Table B holds the same points as the rows below and some others, measured another way and shuffled. Each row below is followed by which row of B it is.
B:
1: [  -2  194  -71  -87  324 -255 -103  -60  340 -301  251  158   -8  -55
 -317   19  -28 -118  172  -41  163 -108  186  -79  -31  144   80  -44
 -161 -398  -66   19   27]
2: [ 152   64 -162 -205 -239   79   53   59   -4   26 -153 -254  -87  -48
  -38   72  125  133 -124  -48 -117  -86  -78  -41  187  -17 -124  203
   37  122 -342  -35  -57]
3: [ 238  -48  -81 -132 -122   33  154   99 -191   96 -150 -290 -131  -86
  205  -48  -25   98  -55 -106 -156  -63 -162 -128  224  -89 -225  247
  120   73 -508  -64 -200]
4: [-114  186  -46  -76  151 -153  -47  -51  146 -115  -39  -14   15 -104
 -223  -72  144   84   -7   19   -5 -120  164   10  -60   -4  143   13
   81  -65  120  122   98]
5: [ 226 -236  174  174 -140   80  107  133 -169  362    9  -37 -110  -11
  224  -82 -175   99   39 -140 -203  367 -254  -89  -59  107 -153 -124
  -88  -63   84  -94  -93]
6: [ 107   -9   85  118  -41   27 -186   72  -12  -49  157   16  -12  -50
   85  -68  -22    9  -63   26  -74   89   16  -44  -19  -30   35  -31
  -41  -11   60  -41   22]
7: [ 267  160  -51  -69  141 -115 -128   24  130 -317  271  -27  -81    4
   97  -52 -139 -125  143 -155   72 -114 -113 -237  181   21 -126   65
 -112 -241 -609 -160 -213]
8: [ 105  208 -196 -257   71 -151  -90  -32  298 -338  129  -39  -41  -14
 -244  125   31  -54   52  -85   75 -211   64 -109  175   69  -61  136
 -111 -186 -409  -49  -43]
9: [ 123   22   -8 -130  -77  -93   28   15   65  -32  -59 -117  -54   29
   45   19  -57  115   21 -218 -176   15 -197 -136  119   18 -145   38
   23   29 -215  -49  -79]
10: [  31  159   14    3  -25   84 -100   48   54    8  -43  -22    0  -57
 -101  -70  200   44  -72   -2   28  -12    6   13  -49   42  135  -50
   12   32  131   75   66]
11: [ 177 -140  269  233   27  160 -155  198 -203  121   68  106    9  -59
  263 -127   -7 -109  -90  -55  -24  172 -106  -43  -54  -25   60 -106
   20   41  302   57   -2]
12: [ -76  271 -114 -236  476 -372 -223  -89  487 -598  279  248   73  -50
 -444  130   26 -241  139  -70  247 -330  309  -82   62   90  130   40
 -115 -394  -52  109   90]
13: [  62   63  -56  -89  -26  -34 -154   38  132 -176   90   -3    0  -47
 -126   80   63  -16  -82    9  -17  -74  100  -21   75   -1   19   81
  -49  -26  -30   10   61]
14: [  39  134  -62  -36 -137   23   48   -8   51  126  -94 -156  -72  -44
  -97  -79  116  206  -14  -24 -104   64  -65  -17  -41   68   16  -24
   -1   12  -59  -19    5]
15: [ -44  183  120  114  353 -178 -268  -21  235 -289  291  256   63  -53
 -151 -114    4 -141  107  -11  149  -32  163  -57 -142   65  222 -178
  -84 -274  252   74   93]
16: [ -85  114  147   54  244  -76 -160   31  122 -100   24  189   82  -63
 -146  -80  137  -66   -6  -54   77  -23   95   10 -137   45  227 -149
   41  -70  456  190  144]
17: [  -3  153   10  -32  257 -121 -272    9  365 -326  292  289   65  -24
 -353  106   63 -216   58   -9  217  -64  216   -8  -66  165  179 -117
 -216 -306  254   78  150]
18: [ 110   38  -11  -49   49 -131   -2    9   11  -87   46 -101  -62  -50
   80  -74  -87   65   42 -103 -114  -32  -61 -133   90  -42  -96   77
   40  -68 -275  -54 -102]
19: [ 156   85    4  -41  201  -81  -26   58   40 -133  100    9  -51  -69
   17  -71  -30 -111   83 -104   85  -90  -19 -130   79   29  -29   47
  -20 -198 -246    0 -113]
20: [ -49  325    8 -129  221  -30 -284   12  338 -353   62  203  112   -2
 -337   56  286 -172  -27  -88  244 -218  107    2  -21  105  265 -101
  -45  -75  262  188  158]
21: [  22  223   13 -127  415 -163 -278   19  436 -460  278  361   93   -1
 -391  142   90 -350  110 -123  342 -193  177  -57    1  193  184 -107
 -203 -368  186  137  110]
22: [  68  -19   47    3 -223   90 -170   81  -33  -11  -35  -86   12  -21
   66   18   88  112 -194  -11 -184   45  -45   -3   52  -82   12   40
   56  226  119   10   79]
23: [ -32   73  191  137  168   17 -160   73  -16   -6    1  128   63  -80
    5 -154  134  -39  -51  -25   35   29   39    7 -139   -9  215 -140
   83    9  425  163  106]
24: [ 251 -127   40   18  -76   30   46  114  -60  114   65  -54 -104  -22
  124    7 -130   -1   29 -122  -95  150 -158 -115   80   72 -169   20
 -100 -108 -186  -97 -118]
25: [ -36  168   23  -15  121   19 -162   47   96 -117   -3   67   50  -95
 -173  -44  228  -50  -87   39  103 -112  146   39  -52    8  205  -18
   40  -10  245  155  123]
26: [ 150 -151  145  198 -158  101  -62  110  -82  223  101   14  -58  -28
  116  -59  -82   80  -40   -8 -152  309  -93  -22  -98   73  -27 -128
 -112  -33  211  -72   19]
27: [ 237  -38  -54  -91 -156   56    8   99  -58    9   -7 -164  -93  -32
  114   33  -30   38  -61  -90 -108    0 -130 -105  180  -18 -171  148
  -18   28 -351  -90 -119]
28: [ 73 -11  45  61 -15 -12 -50  50  -4  45  57 -17 -40 -68   5 -61  -7  59
 -23   1 -78  89  12 -30 -35  20  12 -21 -25 -56  61  -8  14]
29: [  90  222  -92 -179  250 -131 -110    6  279 -323  141   94   -4  -33
 -245   64   71 -173   90 -109  203 -209   79  -97   95  108   44   38
 -103 -260 -201   45  -24]
30: [  64  122  -24  -38  175  -65  -44   36   39 -114   47  -12  -29 -111
  -61  -84   67  -53   17   -6   74 -118   89  -56   29   -6   55   64
   29 -137 -115   55  -33]
31: [ -40   48   -9   12  -57  -28 -154   19   10  -82   18  -63   14 -106
  -54  -41  104  106 -152  111 -118  -42  165   32   -8 -106   94   80
   79   94  129   51  114]
32: [ 234  188  -85 -139  194 -149  -10    2  179 -249  180  -28  -95    2
  -15  -35 -103 -107  197 -205  109 -125 -126 -228  159   99 -128   46
 -118 -305 -587 -116 -215]
33: [  57  238   99   -1  465 -118 -411   56  317 -543  369  373  115  -29
 -195   19   77 -409   71  -67  362 -226  189  -87    5   72  237 -102
 -136 -310  150  123   74]
34: [ -28  101   86  -16   75  107 -114   99   74   23 -112  117   67  -68
 -198    8  283  -70 -115  -29  111  -33   64   76  -88   82  218  -87
   28   38  468  222  166]
35: [  74  169   -1  -63  281 -249 -155  -37  230 -361  247   92   -4  -17
  -63  -47 -105 -102  151 -132   65 -127   31 -170   62   25    1  -11
  -62 -262 -243  -35  -68]
36: [ 244 -207  177  205 -218  242  -99  213 -303  222   15  -76  -51  -72
  343  -94  -21   17 -179   15 -158  210 -136  -30   26  -82  -54   17
   30  163   91  -42  -42]
37: [ 216  -26 -125 -225 -241   90  156  100 -117  118 -245 -304 -114  -44
   86   61   75  133 -117 -135 -167  -70 -188  -81  245  -40 -216  244
   97  161 -420  -31 -133]
38: [ 108   -5   55  102  -60   73    5   77 -105  161  -10  -85  -65  -89
   82 -134   35   89  -37   13  -81  117  -43  -27  -49    9   13  -19
   13  -11   19  -10  -27]
39: [  52  211   86  117   98   89 -186   58   32  -57   77   52   14  -71
  -21 -177  179  -40  -23   22  116  -15   20  -18  -99   25  206 -119
    2  -41  135   68   38]
40: [ -52  208   77  -67  359  -71  -64   39  167 -125  -54  184   65  -77
 -244  -55  217 -155   50 -119  223 -147   77   -7  -81  110  222 -104
   41 -161  310  242   86]
41: [ 202  -58  209  210   76   52  -53  124 -165  116   99   23  -55  -48
  283 -211 -101  -33   51 -109  -44  172 -178 -128  -46    5  -17 -115
    2  -79    3  -40 -118]
42: [  51 -154  130   23  -81   13  -95  107  -51   48  -40   27   26  -35
   59   49   -1   36 -140  -71 -174   99  -28   -4   17  -38  -11    6
   48  120  302   72   90]
43: [ -24  140  -53  -73   61 -108  172  -35  -43  119 -200 -207  -77 -114
  -30 -186   92  218   36  -56 -116  -52  -30  -52  -22  -24    5   58
  168   -9 -144   59  -58]
44: [ 264  -85  149   50 -106  154  129  155 -167  304 -146  -86  -93   16
  231  -95  -19   46   28 -259  -99  205 -381 -124   31  105 -130  -94
    3   33  -56  -22 -151]
45: [ 191   -3   42  -15   20  -14  -41   78   20  -40   82  -10  -54  -14
   74  -15  -67  -38   36 -138  -31   40 -123 -123   78   47  -85    2
  -60  -97 -166  -51  -90]
46: [ -47  114   82  -62  144  -96 -286   25  250 -300  107  202  110    6
 -195   88  108 -110  -62  -90   52  -92   93  -12  -11   29  159  -78
  -26  -21  342  136  169]
47: [  63  109   75    4   86  -48   11   26  -11   22  -68  -55  -29  -38
   65 -154   42   72   44 -148  -55    4 -137  -99  -14    7   22  -54
   88  -12  -37   41  -60]
48: [ 109  -91  105  130  -96  130    4  123 -126  247  -37  -26  -50  -83
   59  -81   50   64  -77   14  -82  189  -43   17  -83   47   28  -60
  -16   10  221   29   26]
49: [ 235 -273   81   13 -290   61  120  135 -294  260 -146 -256 -112  -35
  373  -36 -157  196 -118 -141 -375  180 -269 -115  157 -115 -278  144
  118  210 -210 -100 -142]
50: [  78   14   13  -54  -58  -81  108    5   -8  113 -106 -143  -75  -20
   50  -76  -38  182   40 -159 -188   79 -169 -101   25   26 -101   -3
   54    6 -124  -29  -71]
51: [ -35   74   71  -33  325 -213 -185    6  244 -289  193  237   64  -49
 -206   37  -11 -163   64  -70  106  -83  167  -50  -38   65  122  -65
  -63 -241  236  114  101]
52: [ 254 -200  197  236 -106  101  134  142 -294  394  -14 -113 -135  -50
  369 -218 -175  123   48 -117 -207  339 -289 -121  -56   33 -148  -97
   -1  -35  -52 -109 -169]
53: [  75  127   10    2  -86   89   51   48  -85  156 -166 -172  -59  -68
   52 -160  155  158  -49  -57  -79   21 -128  -36  -17   -3   35   -6
  105   96  -61   34  -43]
54: [ 225 -225  116  141 -133   72   62  141 -240  252   14 -112 -107  -74
  279  -95 -148   81  -42  -44 -206  228 -144  -82   28  -26 -155   32
    1    2  -69  -89 -107]
55: [ 148 -190  197  170  -77   18  220   94 -273  436 -155 -141 -116  -53
  308 -222 -144  214   53 -171 -278  316 -296 -104  -83   22 -137 -103
   94   21   59  -34 -131]
56: [ 144  -72  -27  -54  -66   65  -26  118  -54   23  -10  -62  -47  -96
   -7   57   49  -26 -114   16  -37  -16   49   -9   98  -12  -50  137
   -9   -2  -48   24    1]
57: [ 295 -372  181  208 -317  141   77  180 -312  398   15 -136 -131  -21
  402  -62 -244  151  -69  -87 -346  409 -278  -94   25   -7 -252  -16
  -48   80  -14 -165 -123]
58: [ 192  -37   89   16   74   85  -47  150  -45   23   26   58  -27  -54
   51   -5   36 -140  -24 -103   70   22  -71  -63   50   59   -8   -2
  -38  -83   30   52  -45]
59: [  74   92   -7   27   61  -81  -19   -1   68  -16   95  -37  -62  -63
  -39 -103  -23   62   69  -25  -29   42    4  -75  -32   51    6  -29
  -48 -157 -113  -42  -40]
60: [ 164 -243  112   80 -135  122   44  172 -192  262  -68  -39  -56  -82
  130   12  -28   29 -120  -27 -150  194  -66    3   12   11  -83   34
    0   48  186   24    5]
61: [  95  -10  107   40  175  -27 -147   92  120 -101  161  200   22  -35
  -98   36   -1 -173   26  -75  106   41   47  -40  -34  111   74  -92
 -122 -194  227   67   54]
62: [  32   -3   11  -19  -12 -157  -94  -17  119 -111  116  -15  -21  -19
  -31    6  -99   95    9  -58 -162   52   14  -78   18   -4  -47    2
  -34  -62  -21  -52   24]
63: [ 158 -131  105   97 -143  172  -30  160 -162  207  -48  -40  -41  -72
  115  -28   52   23 -132   -6  -93  155  -69    7   -8    9  -11   -2
    0   78  171   26   14]
64: [ 144 -158  126  124 -131  109   25  135 -217  245  -66  -93  -61  -80
  205  -99  -19   96  -98  -25 -177  182 -105  -28  -14  -37  -51    4
   57   88  107    0  -28]
65: [  85  -88  -12  -91 -111  -57   26   46   26   39  -48  -84  -46  -25
  -16   72  -43  106  -54  -98 -184   59  -59  -51   78   14 -114   70
    0   24  -25  -12    4]
66: [  93 -225  184  139 -127    8   65   96 -165  292  -73  -49  -52  -32
  195  -82 -120  165  -41 -108 -282  289 -168  -46  -66    6  -89  -83
   41   69  244   -9   -2]
67: [  26  233  -28  -50   78   43  -51   31   64  -40  -72  -46  -11  -82
 -126 -105  229   12  -28  -17   95 -111   24  -12  -21   36  140   -6
   51  -20    1   99   19]
68: [ 126  -96   63   56    9   18  -69  104   12   38  111   66  -33  -63
  -21   28  -36  -56  -29  -10  -20  111   33  -23  -11   65  -10  -17
 -101 -119  124    4   26]
69: [ 81 138  23  -3  92  40 -46  64  17 -13 -20 -11 -21 -77 -41 -98 137 -27
  -7 -44  75 -49 -11 -39 -12  37  88 -17  23 -59  -1  70 -15]
70: [  83   97  -97 -189  103 -201 -138  -12  192 -362  141  -21   -9  -29
  -83   86  -53  -50    7  -90  -28 -196   69 -125  187  -48  -77  160
  -13 -100 -314  -30  -35]
71: [  94  200  -63 -122  178  -70  -77   23  147 -217   65    8  -19  -61
 -126  -21   93  -98   45  -78  133 -177   39  -89   83   43   42   54
  -19 -156 -209   41  -46]
72: [  62  210   35 -139  145  -21   22   34  149  -40 -135   31    3   14
 -133  -32  165  -35   71 -254   97  -83 -173  -86   14  136   62  -95
   25  -60   24  124  -26]

[  56  -70  -92 -192 -148   27  -24  353   44  -78   15  194   39  271
 -125 -108  123   82  -19    6  -23   99 -164  -61  -85 -145   90   90
  103  -11  252   -8  198]
10
[ -17  228   69  141   79   84   24  -59  214   88 -212 -208 -132 -139
 -282  300   10 -147  -78  138    4  -85  -63  -24  -96  113   46   -8
  -84  -83 -228  -93 -203]
56
[-419 -413 -391 -479 -130  142  -89   -8  221  113  178  385 -102  461
  385  -63  414  338 -109  123  -23  244  133  345  106  181   23 -104
  -43  175 -116   17  282]
22
[-417 -307 -353 -376 -232  276 -233  125  196  189   83  277 -134  435
   83  -54  232  263 -139   62  109  229  -54  194  108  147  -67  -55
   98   64 -202  -43  370]
28
[-209    3 -121 -305 -233  158 -122   93   48   56  150  368   89  339
  169 -106  -12   44  -67  104  -84    2   73   -6  -73  189  -69  129
   49  -15  -13 -103  205]
69
[ 200  177   45   67  -19 -164  134  -10 -211  120  140   54  151 -323
  -79   73 -256  -78  117  -18  -18   -9   64 -144  -66  -28  -72  164
  -56   37  202   -5   52]
32
[ -15  -80 -303   52   41 -141 -108  -80  273   56  -17 -175   85  -97
 -211  226  126  177 -183  -18   96  255 -150  238   61  281  208 -106
  -35   75 -288 -197   50]
2
[-410 -315 -372 -434 -238  255 -243  142  258   93  100  355  -61  549
  158 -104  297  282 -172   84   40  215  -43  223   67  200    2  -38
   88   54 -173  -85  352]
13
[  52  191   87  -99 -171  150  -11  247  -70   24   17  177   44  119
 -153  -55 -136 -106   33   32  -39 -108  -62 -238 -148 -126  -78  188
   73 -114  188  -11   97]
68
[-223 -186 -317 -241  -82  158 -168    0  284   60   53  224   49  245
   53   -6  245  213 -128   54   33  125  -46  202   38  171   35   -5
  -37   18 -133 -125  215]
34
[ -77   72  -29  -62  142   29   89 -112  384 -101 -144  -36  -76  125
   42  230  340  -11 -130  211 -163  -64   64  183 -127  169  231  -78
 -201  -13 -178  -83 -280]
20
[ 190  192   93   88   53 -172  293  -72 -239  146  165 -209  -23 -357
  -78  242 -159  -20   78  -81   -7   36  164  -68  -23 -156   53  -44
 -111   96   27  176 -166]
62
[  64  181  -84 -285 -375  -28 -160  327  -68 -183  285  331  410  449
   28 -227 -211   36 -147  -59 -160   31  -50 -155 -190  175  139  200
  208  -76  107 -201  197]
24
[  89  -14 -111    3  124  -31   66   -4  243  -50  -91    3   33  -67
 -118  130  237   59  -25   63  -30   22  -72  100  -57  -25  146   11
 -147    1   70  -59  -44]
44
[  51   44   60  -75    4   17  198  163  -21   29  -14  -95 -189   39
 -118  142  136   17   15   15  -24   42   14  -35  -60 -248  112  -71
  -31   36   74  178 -107]
18
[ 428  183  113  275  185 -284  409  -70 -363  201  142 -335   -5 -736
 -279  287 -219  -18  223 -199  104   61   83 -141   31 -417    9   -9
 -168  120  253  271 -131]
66
[-132  -88 -185 -147 -141   75 -117  131   99  106   25  108  -25  155
  -96   28   52  106  -84   35   62  148  -99   51   14  105    0   19
   73   27  -74  -80  208]
26
[-239 -159 -272 -293 -189  190 -111   81   75  147  189  147  -28  274
   50   -4  119  246 -118  -55   81  180   18  127   79   33    9  -69
   48   55 -166   30  226]
12
[ 111  212  115  -37  -18  -23  145   54  -38  -17   33   72   48  -35
  -22   74  -57 -108   38   78 -127 -109   77 -122 -153  -50   38  108
  -74  -33  139   12 -105]
45
[-334 -313 -361 -266 -108  151 -164   36  245  171   32  153 -133  266
   39   45  284  266 -133   66  111  261  -61  259  122  167    8 -103
   22  104 -215  -53  279]
25
[ -63   54  -61  -21   20   99  -15   28  230   35 -121  -61  -90   50
 -171  173  146    3  -94   93    6   11  -78   54  -56   59   89  -28
  -52  -36 -139  -65  -58]
61
[ 405  196  110  360  104 -154  211  155 -235  199  -87 -417  -83 -640
 -635  271 -248  -83  153 -188  228   84 -226 -244   16 -418  -23   34
    3    2  199  145  -13]
1
[ 188   17  -57  112  164 -250  268  -84  -20   72   63 -315  -62 -336
 -145  311   97  108    5  -78   32  175   50  124   33 -119  221 -165
 -148  153  -42  134 -183]
49
[  78   53  -30 -167 -192  -14   -3  342  -38  -77   84  110   74  256
 -129  -67  -12   41  -56  -28  -50   88 -113 -109 -111  -92  123   71
  138  -16  154   -9  113]
19
[  80  122   16  121  160 -180  256 -197    0  132   36 -313 -114 -331
  -73  374   30    9  -16   15  -10   80  144  109    3   17  149 -155
 -180  120 -187   98 -271]
70
[ 195   94  115  113   70 -159  289  110 -192  136  -11 -258 -198 -300
 -241  243  -45  -41   99  -33   46   99   -1  -96  -18 -282   61  -63
  -34   98  127  210 -113]
15
[ 131  157  -69 -399 -362 -171   65  195 -329 -161  605  396  495  364
  357 -257 -253  143  -55 -164 -248   57  254 -112 -152   47  164  147
  101   60  225    5  130]
42
[ 187   61  -68 -213 -200  -90  107  222 -276  -29  374  199  260   86
   53 -135 -142  138   41 -186  -55   86   76 -122  -58 -216   73  102
   61   50  292  107  166]
50
[-119   22  -65 -113  -22   75   23  -15  139   71  -10   74  -74   89
   19  118  113   16  -54  121  -46    8   49   65  -49   98   30   -3
  -71   16  -92  -30  -18]
53
[ 480  107  150  301  231 -422  408   96 -232   53  -68 -320  -72 -619
 -351  267  -63  -87  208  -49   31  113  -76 -123  -46 -357  121   13
 -113  135  389  179 -145]
33
[  64  169   17 -360 -214  -97  173   15 -284  -77  501  430  345  219
  470 -172 -167   49   44  -25 -282  -79  380  -83 -155   24   45  162
  -63   63  248   68   20]
46
[-467 -278 -334 -466 -308  321 -270  163  177  161  127  406  -90  574
  174 -136  196  239 -153   93   53  182  -15  152   64  197  -94    0
  129   39 -174  -69  401]
54
[  29  166   93 -138 -144  163  106  214 -128   54  100   39  -64  124
 -106   25  -65  -23   19  -45  -25  -61   38 -177  -95 -261   -4   41
   40  -55   93  153  -14]
43
[  21   85   12  -58  -57   77  104  160   -7   58   18 -149 -137   54
 -197  154   51   41  -49  -49   32   61  -32  -44  -37 -185  110  -86
   22   -1  -60  129  -75]
4
